Here is a tiny trained network, its code and every weight. The questions are about switching its units off for an input and a target symbol, where a switched-off unit gives its printed mean instead of its output.

import numpy as np


def w(rows, s, z=0):
    codes = np.array(rows[::2]) - 128.0
    scale = np.full(codes.shape[1], s)
    scale[-1] = z or s
    return codes * scale


def norm(h):
    return h / np.sqrt((h * h).mean(-1, keepdims=True) + 1e-5)


def f(y):
    return np.maximum(y, 0)


def softmax(a):
    e = np.exp(a - a.max(-1, keepdims=True))
    return e / e.sum(-1, keepdims=True)


def log_softmax(a):
    a = a - a.max(-1, keepdims=True)
    return a - np.log(np.exp(a).sum(-1, keepdims=True))


def net(x, mask):
    ids = ['ΓΔΞΣΨΩβεζημπτ'.index(c) for c in x.split()]
    T = len(ids)
    res = E[ids] + P[:T]
    u = 0
    for l in range(3):
        q, k, v = (norm(res) @ M[l].T for M in (Q, K, V))
        z = softmax(np.where(np.tri(T) > 0, q @ k.T / 2**0.5, -1e9)) @ v
        res = res + np.where(mask[u], z, O[l][:, -1]) @ O[l][:, :-1]
        u += 1
        y = f(norm(res) @ A[l][:, :-1].T + A[l][:, -1])
        res = res + np.where(mask[u : u + 4], y, B[l][:, -1]) @ B[l][:, :-1]
        u += 4
    return log_softmax(norm(res)[-1] @ U[:, :-1].T + U[:, -1])


Q, K, V, O, A, B = {}, {}, {}, {}, {}, {}
E = w([
[150,80,41],'Γ',
[52,116,137],'Δ',
[114,146,59],'Ξ',
[128,62,41],'Σ',
[138,77,252],'Ψ',
[113,144,58],'Ω',
[105,143,55],'β',
[107,199,190],'ε',
[110,147,58],'ζ',
[151,75,41],'η',
[155,89,54],'μ',
[152,83,42],'π',
[98,210,159],'τ',
],0.02)
P = w([
[251,192,126],'0',
[155,157,110],'1',
[135,146,103],'2',
[137,138,111],'3',
[134,130,116],'4',
[125,126,116],'5',
[122,121,121],'6',
[113,118,118],'7',
[103,117,116],'8',
[97,114,115],'9',
[93,115,115],'10',
[85,115,112],'11',
],0.014)
Q[0] = w([
[84,85,91],'L0H1',
[162,148,254],'L0H1',
],0.011)
K[0] = w([
[87,105,228],'L0H1',
[253,157,202],'L0H1',
],0.0071)
V[0] = w([
[36,57,194],'L0H1',
[93,254,48],'L0H1',
],0.0079)
O[0] = w([
[79,1,157,219],'L0H1',
[161,123,191,251],'L0H1',
],0.0095,0.003)
A[0] = w([
[248,167,79,253],'L0N1',
[164,39,129,92],'L0N2',
[65,146,206,130],'L0N3',
[155,131,202,145],'L0N4',
],0.013,0.0054)
B[0] = w([
[74,48,109,254],'L0N1',
[2,117,70,209],'L0N2',
[103,177,72,255],'L0N3',
[101,230,96,190],'L0N4',
],0.0078,0.0054)
Q[1] = w([
[115,144,252],'L1H1',
[133,187,157],'L1H1',
],0.021)
K[1] = w([
[5,60,128],'L1H1',
[115,177,64],'L1H1',
],0.015)
V[1] = w([
[151,2,139],'L1H1',
[43,94,101],'L1H1',
],0.0074)
O[1] = w([
[2,134,81,3],'L1H1',
[112,29,185,163],'L1H1',
],0.0078,0.0041)
A[1] = w([
[128,170,35,150],'L1N1',
[67,116,2,2],'L1N2',
[211,161,135,185],'L1N3',
[159,120,68,190],'L1N4',
],0.012,0.0022)
B[1] = w([
[138,100,2,188],'L1N1',
[228,211,115,254],'L1N2',
[59,13,210,153],'L1N3',
[129,53,75,185],'L1N4',
],0.0059,0.0084)
Q[2] = w([
[81,96,236],'L2H1',
[212,254,216],'L2H1',
],0.0073)
K[2] = w([
[44,2,170],'L2H1',
[62,164,41],'L2H1',
],0.0059)
V[2] = w([
[177,108,155],'L2H1',
[122,255,154],'L2H1',
],0.0081)
O[2] = w([
[72,34,236,106],'L2H1',
[1,131,57,10],'L2H1',
],0.0082,0.0011)
A[2] = w([
[113,252,122,143],'L2N1',
[101,131,142,253],'L2N2',
[196,127,73,35],'L2N3',
[108,126,64,149],'L2N4',
],0.015,0.0048)
B[2] = w([
[138,65,178,196],'L2N1',
[167,193,80,238],'L2N2',
[9,133,156,219],'L2N3',
[217,129,224,255],'L2N4',
],0.011,0.0061)
U = w([
[133,143,145,85],'Γ',
[134,4,197,3],'Δ',
[140,155,129,119],'Ξ',
[180,142,251,211],'Σ',
[139,154,115,129],'Ψ',
[135,153,138,84],'Ω',
[124,108,138,90],'β',
[125,108,144,78],'ε',
[125,140,144,79],'ζ',
[127,138,155,53],'η',
[99,247,153,236],'μ',
[137,153,140,109],'π',
[13,110,140,208],'τ',
],0.016,0.0053)

Each question gives the input, a string of symbols that net reads in full, and the target symbol t.
The units are the heads (2 rows each of Q, K, V and O) and the neurons (one row each of A and B). Each row of codes is followed by its name. A weight is (code - 128) times the scale printed after its matrix; where a second scale follows, it is the last column's (O, A, B and U).
mask holds one flag per unit, layer by layer, with each layer's heads first. A switched-off unit (its flag False) gives its mean, the last column of its rows in O or B, instead of its output. The means were averaged over made-up inputs and are rounded, as every weight is.
A unit's drop is (log p(t) with every unit on - log p(t) with that unit switched off) / (log p(t) with every unit on - log p(t) with every unit switched off).
The circuit of an input: a set's keep is (log p(t) with only the set's units on - log p(t) with every unit switched off) / (log p(t) with every unit on - log p(t) with every unit switched off). Starting from the 12 units with the biggest drops (on a tie, the unit counted first), units are removed one at a time, each time the one whose removal leaves the highest keep (on an exact tie, the one counted first), for as long as the keep stays at least 0.8.
units of the circuit, in order: the units of the circuit, biggest drop first
unit that matters most: the unit with the biggest drop
top k neurons: the k neurons with the biggest drops, biggest first
top k neurons in layer l: the k neurons of layer l with the biggest drops, biggest first
input Δ Δ π Σ Γ ε Δ π Δ Ξ Ξ, target Δ: unit that matters most	L0N4
input Δ Δ Δ η Ψ Ψ β β Ξ Ψ, target τ: units of the circuit, in order	L2N4, L0H1, L0N4
input Δ Ψ η β Σ Ξ ε Γ π η π ζ, target Δ: top 3 neurons in layer 2	L2N2, L2N3, L2N4
input Ξ Δ Δ Ψ Ξ Ω Ψ, target μ: units of the circuit, in order	L0N4, L0H1, L2N4, L0N3
input Σ Δ Ψ Γ Δ Ψ μ Ξ ζ β, target Σ: top 2 neurons in layer 2	L2N4, L2N2
input Δ Δ π Γ Δ Δ Σ, target Δ: top 2 neurons	L0N1, L2N2
input Ψ ε Δ μ τ Δ, target μ: top 2 neurons	L0N3, L2N2
input Ξ Δ Δ Ψ η, target Δ: top 3 neurons in layer 2	L2N4, L2N2, L2N3
input Δ Δ Ψ Δ Ω Ψ Ω β Ξ Δ β, target Δ: top 2 neurons	L0N4, L0N3
input Ψ Δ Δ π, target Δ: top 3 neurons	L0N4, L2N4, L2N2
input Ψ Σ Ω Γ ε Ψ ε Δ, target Σ: top 3 neurons	L0N3, L1N2, L2N4
input Δ Ψ Ξ Ψ π π Δ, target μ: top 2 neurons	L0N4, L0N3
input Δ Ψ Ψ β, target Δ: top 3 neurons	L0N2, L0N3, L1N3
input Ψ Ψ Δ, target Σ: units of the circuit, in order	L2N4
input Δ Δ Δ Ξ τ Ξ Δ Δ Ψ Σ, target Δ: top 3 neurons in layer 0	L0N1, L0N3, L0N4
input Δ Δ Ψ Ξ Ψ Ψ Δ Ψ Ξ Ω, target Δ: top 2 neurons	L0N4, L0N3
input Σ Δ Σ η Δ Ξ, target Σ: top 2 neurons	L2N4, L0N1
input Δ π Δ Δ Δ ζ, target Δ: top 2 neurons in layer 0	L0N4, L0N1
input Δ Ψ Ξ Ξ Ψ ζ τ, target Σ: top 2 neurons in layer 2	L2N1, L2N3
input Δ Δ τ η Δ Δ Ω, target Δ: unit that matters most	L1H1
input Δ Γ Δ Δ Δ Δ Γ Δ Δ Ξ, target Δ: top 2 neurons in layer 2	L2N3, L2N2
